Here is a tiny trained network, its code and every weight. The questions are about switching its units off for an input and a target symbol, where a switched-off unit gives its printed mean instead of its output.

import numpy as np


def w(rows, s, z=0):
    codes = np.array(rows[::2]) - 128.0
    scale = np.full(codes.shape[1], s)
    scale[-1] = z or s
    return codes * scale


def norm(h):
    return h / np.sqrt((h * h).mean(-1, keepdims=True) + 1e-5)


def f(y):
    return y / 2 * (1 + np.tanh(0.7978845608 * (y + 0.044715 * y**3)))


def softmax(a):
    e = np.exp(a - a.max(-1, keepdims=True))
    return e / e.sum(-1, keepdims=True)


def log_softmax(a):
    a = a - a.max(-1, keepdims=True)
    return a - np.log(np.exp(a).sum(-1, keepdims=True))


def net(x, mask):
    ids = ['γδζθμξστ'.index(c) for c in x.split()]
    T = len(ids)
    res = E[ids] + P[:T]
    r = norm(res)
    for j in range(2):
        rows = slice(2 * j, 2 * j + 2)
        q, k, v = (r @ M[0][rows].T for M in (Q, K, V))
        z = softmax(np.where(np.tri(T) > 0, q @ k.T / 2**0.5, -1e9)) @ v
        o = O[0][rows]
        res = res + np.where(mask[j], z, o[:, -1]) @ o[:, :-1]
    y = f(norm(res) @ A[0][:, :-1].T + A[0][:, -1])
    res = res + np.where(mask[2:6], y, B[0][:, -1]) @ B[0][:, :-1]
    return log_softmax(norm(res)[-1] @ U[:, :-1].T + U[:, -1])


Q, K, V, O, A, B = {}, {}, {}, {}, {}, {}
E = w([
[133,73,170,145],'γ',
[175,115,81,94],'δ',
[137,94,51,132],'ζ',
[109,42,118,163],'θ',
[127,111,82,133],'μ',
[254,90,147,158],'ξ',
[200,25,42,202],'σ',
[124,160,130,176],'τ',
],0.009)
P = w([
[246,88,135,228],'0',
[203,97,162,249],'1',
[183,112,165,252],'2',
[173,120,137,198],'3',
[158,128,130,172],'4',
[149,136,133,146],'5',
[143,139,130,126],'6',
[136,144,127,104],'7',
[124,140,124,88],'8',
[118,147,135,72],'9',
[100,139,132,62],'10',
[91,149,128,48],'11',
[75,132,129,39],'12',
[63,131,140,29],'13',
],0.0023)
Q[0] = w([
[238,52,61,144],'H1',
[50,39,245,133],'H1',
[141,146,54,30],'H2',
[55,179,149,9],'H2',
],0.013)
K[0] = w([
[70,186,119,67],'H1',
[155,4,125,94],'H1',
[225,54,49,99],'H2',
[196,94,129,177],'H2',
],0.017)
V[0] = w([
[187,68,114,145],'H1',
[174,126,155,213],'H1',
[138,255,81,185],'H2',
[195,58,96,157],'H2',
],0.0059)
O[0] = w([
[97,139,119,14,194],'H1',
[39,103,136,143,253],'H1',
[55,131,149,187,191],'H2',
[135,252,101,49,235],'H2',
],0.0045)
A[0] = w([
[134,160,85,85,158],'N1',
[2,196,138,71,69],'N2',
[91,210,129,208,250],'N3',
[169,169,140,116,168],'N4',
],0.011,0.0025)
B[0] = w([
[80,129,167,161,254],'N1',
[232,147,89,108,243],'N2',
[23,105,185,245,227],'N3',
[123,94,163,196,146],'N4',
],0.011,0.0033)
U = w([
[111,73,246,52,59],'γ',
[82,219,227,74,114],'δ',
[14,191,44,82,2],'ζ',
[27,79,100,27,76],'θ',
[167,182,117,163,47],'μ',
[216,104,206,161,36],'ξ',
[178,70,47,139,214],'σ',
[32,102,166,231,219],'τ',
],0.012,0.0037)

Each question gives the input, a string of symbols that net reads in full, and the target symbol t.
The units are the heads (2 rows each of Q, K, V and O) and the neurons (one row each of A and B). Each row of codes is followed by its name. A weight is (code - 128) times the scale printed after its matrix; where a second scale follows, it is the last column's (O, A, B and U).
mask holds one flag per unit, heads first, then neurons. A switched-off unit (its flag False) gives its mean, the last column of its rows in O or B, instead of its output. The means were averaged over made-up inputs and are rounded, as every weight is.
A unit's drop is (log p(t) with every unit on - log p(t) with that unit switched off) / (log p(t) with every unit on - log p(t) with every unit switched off).
The circuit of an input: a set's keep is (log p(t) with only the set's units on - log p(t) with every unit switched off) / (log p(t) with every unit on - log p(t) with every unit switched off). Starting from all 6 units, units are removed one at a time, each time the one whose removal leaves the highest keep (on an exact tie, the one counted first), for as long as the keep stays at least 0.8.
circuit, biggest first: the units of the circuit, biggest drop first
top k neurons: the k neurons with the biggest drops, biggest first
heads that matter: for each layer, one digit per head in row order, 1 if its drop is at least 0.15 and else 0, layers parted by /
drop when u is switched off: that unit's drop, to one decimal
input μ θ τ θ θ ξ γ θ τ σ σ γ θ δ, target δ: circuit, biggest first : (N1; H2)
input τ μ σ γ σ ξ σ σ θ γ μ, target μ: circuit, biggest first : (N2)
input γ ξ τ μ δ ζ θ δ σ ξ δ, target σ: heads that matter : 10
input ξ σ σ δ μ ζ ζ δ σ σ δ, target δ: heads that matter : 10
input σ θ τ σ τ τ σ δ σ γ γ ζ σ θ, target σ: heads that matter : 00
input τ σ γ γ, target σ: circuit, biggest first : (H1; N1; N3)
input γ τ θ σ θ σ δ δ σ θ σ τ θ, target θ: top 2 neurons : (N3; N1)
input γ σ σ δ θ ζ δ ξ γ, target γ: top 2 neurons : (N3; N2)
input δ γ τ μ δ δ, target μ: heads that matter : 11
input ξ ζ τ ζ σ σ ζ γ, target σ: drop when H1 is switched off : 0.6
input μ δ δ τ δ γ ζ δ γ μ σ σ δ, target σ: drop when N3 is switched off : 0.6
input ζ ζ γ δ ζ μ ξ μ τ τ σ ξ τ ξ, target τ: drop when H2 is switched off : 1.2
